Below is a small trained network, with its code and all its weights. Each question gives an input and a target symbol and asks what happens when units are switched off, that is, made to give their printed mean instead of their output.

import numpy as np


def w(rows, s, z=0):
    codes = np.array(rows[::2]) - 128.0
    scale = np.full(codes.shape[1], s)
    scale[-1] = z or s
    return codes * scale


def norm(h):
    return h / np.sqrt((h * h).mean(-1, keepdims=True) + 1e-5)


def f(y):
    return y / 2 * (1 + np.tanh(0.7978845608 * (y + 0.044715 * y**3)))


def softmax(a):
    e = np.exp(a - a.max(-1, keepdims=True))
    return e / e.sum(-1, keepdims=True)


def log_softmax(a):
    a = a - a.max(-1, keepdims=True)
    return a - np.log(np.exp(a).sum(-1, keepdims=True))


def net(x, mask):
    ids = ['γλμπσφω'.index(c) for c in x.split()]
    T = len(ids)
    res = E[ids] + P[:T]
    r = norm(res)
    for j in range(2):
        rows = slice(3 * j, 3 * j + 3)
        q, k, v = (r @ M[0][rows].T for M in (Q, K, V))
        z = softmax(np.where(np.tri(T) > 0, q @ k.T / 3**0.5, -1e9)) @ v
        o = O[0][rows]
        res = res + np.where(mask[j], z, o[:, -1]) @ o[:, :-1]
    y = f(norm(res) @ A[0][:, :-1].T + A[0][:, -1])
    res = res + np.where(mask[2:18], y, B[0][:, -1]) @ B[0][:, :-1]
    return log_softmax(norm(res)[-1] @ U[:, :-1].T + U[:, -1])


Q, K, V, O, A, B = {}, {}, {}, {}, {}, {}
E = w([
[155,165,154],'γ',
[75,154,164],'λ',
[230,243,98],'μ',
[121,181,167],'π',
[184,185,133],'σ',
[62,60,154],'φ',
[88,193,2],'ω',
],0.0093)
P = w([
[112,184,120],'0',
[181,115,80],'1',
[191,89,81],'2',
[141,94,101],'3',
[55,42,113],'4',
[2,121,143],'5',
],0.0052)
Q[0] = w([
[168,195,144],'h0',
[163,254,101],'h0',
[96,80,186],'h0',
[98,162,213],'h1',
[181,86,172],'h1',
[77,81,185],'h1',
],0.0076)
K[0] = w([
[166,82,2],'h0',
[141,67,148],'h0',
[177,126,166],'h0',
[170,190,179],'h1',
[169,49,185],'h1',
[138,202,127],'h1',
],0.0069)
V[0] = w([
[104,147,1],'h0',
[103,97,5],'h0',
[152,118,235],'h0',
[117,64,131],'h1',
[68,26,80],'h1',
[68,83,66],'h1',
],0.0074)
O[0] = w([
[65,145,32,178],'h0',
[9,147,81,117],'h0',
[201,115,216,94],'h0',
[55,161,174,46],'h1',
[163,253,147,1],'h1',
[140,238,105,75],'h1',
],0.0056,0.0042)
A[0] = w([
[254,100,79,80],'n0',
[54,43,129,117],'n1',
[178,40,120,89],'n2',
[148,111,240,177],'n3',
[185,54,72,162],'n4',
[75,56,175,140],'n5',
[109,134,197,64],'n6',
[206,173,163,79],'n7',
[172,158,56,253],'n8',
[125,135,202,108],'n9',
[222,185,104,120],'n10',
[103,139,38,175],'n11',
[252,161,101,152],'n12',
[198,117,215,113],'n13',
[91,187,190,130],'n14',
[217,203,107,187],'n15',
],0.0076,0.0029)
B[0] = w([
[63,39,97,208],'n0',
[61,162,157,210],'n1',
[149,122,158,210],'n2',
[173,183,118,173],'n3',
[69,162,72,252],'n4',
[142,128,198,196],'n5',
[118,27,59,110],'n6',
[104,142,114,124],'n7',
[116,178,167,246],'n8',
[167,94,97,119],'n9',
[58,83,181,163],'n10',
[202,189,132,227],'n11',
[69,73,164,196],'n12',
[174,254,89,157],'n13',
[134,66,162,122],'n14',
[50,103,238,185],'n15',
],0.0045,0.0039)
U = w([
[171,101,152,4],'γ',
[192,177,148,142],'λ',
[45,59,66,121],'μ',
[203,110,168,77],'π',
[134,73,82,57],'σ',
[83,250,233,195],'φ',
[56,243,2,204],'ω',
],0.0087,0.0036)

Each question gives the input, a string of symbols that net reads in full, and the target symbol t.
The units are the heads (3 rows each of Q, K, V and O) and the neurons (one row each of A and B). Each row of codes is followed by its name. A weight is (code - 128) times the scale printed after its matrix; where a second scale follows, it is the last column's (O, A, B and U).
mask holds one flag per unit, heads first, then neurons. A switched-off unit (its flag False) gives its mean, the last column of its rows in O or B, instead of its output. The means were averaged over made-up inputs and are rounded, as every weight is.
A unit's drop is (log p(t) with every unit on - log p(t) with that unit switched off) / (log p(t) with every unit on - log p(t) with every unit switched off).
The circuit of an input: a set's keep is (log p(t) with only the set's units on - log p(t) with every unit switched off) / (log p(t) with every unit on - log p(t) with every unit switched off). Starting from the 12 units with the biggest drops (on a tie, the unit counted first), units are removed one at a time, each time the one whose removal leaves the highest keep (on an exact tie, the one counted first), for as long as the keep stays at least 0.8.
units of the circuit, in order: the units of the circuit, biggest drop first
unit that matters most: the unit with the biggest drop
which heads matter: for each layer, one digit per head in row order, 1 if its drop is at least 0.15 and else 0, layers parted by /
drop of u: that unit's drop, to one decimal
input φ φ ω φ, target ω: units of the circuit, in order => h1, h0
input φ φ φ φ μ, target φ: which heads matter => 01
input μ φ γ, target φ: which heads matter => 01
input φ π φ, target π: units of the circuit, in order => h0, h1, n15
input γ σ ω ω σ, target ω: which heads matter => 10
input π φ λ, target π: which heads matter => 10
input γ σ φ μ σ μ, target φ: which heads matter => 00
input π μ φ γ, target φ: which heads matter => 11
input φ φ φ λ, target φ: which heads matter => 01
input μ σ σ μ, target μ: unit that matters most => h1
input π μ γ, target μ: which heads matter => 00
input μ σ σ, target μ: which heads matter => 00
input μ σ ω π, target ω: drop of n15 => 0.2
input λ π φ σ, target φ: drop of h1 => 0.6
input φ μ φ φ, target φ: drop of n13 => -0.1
input λ π π, target π: drop of h0 => 0.9
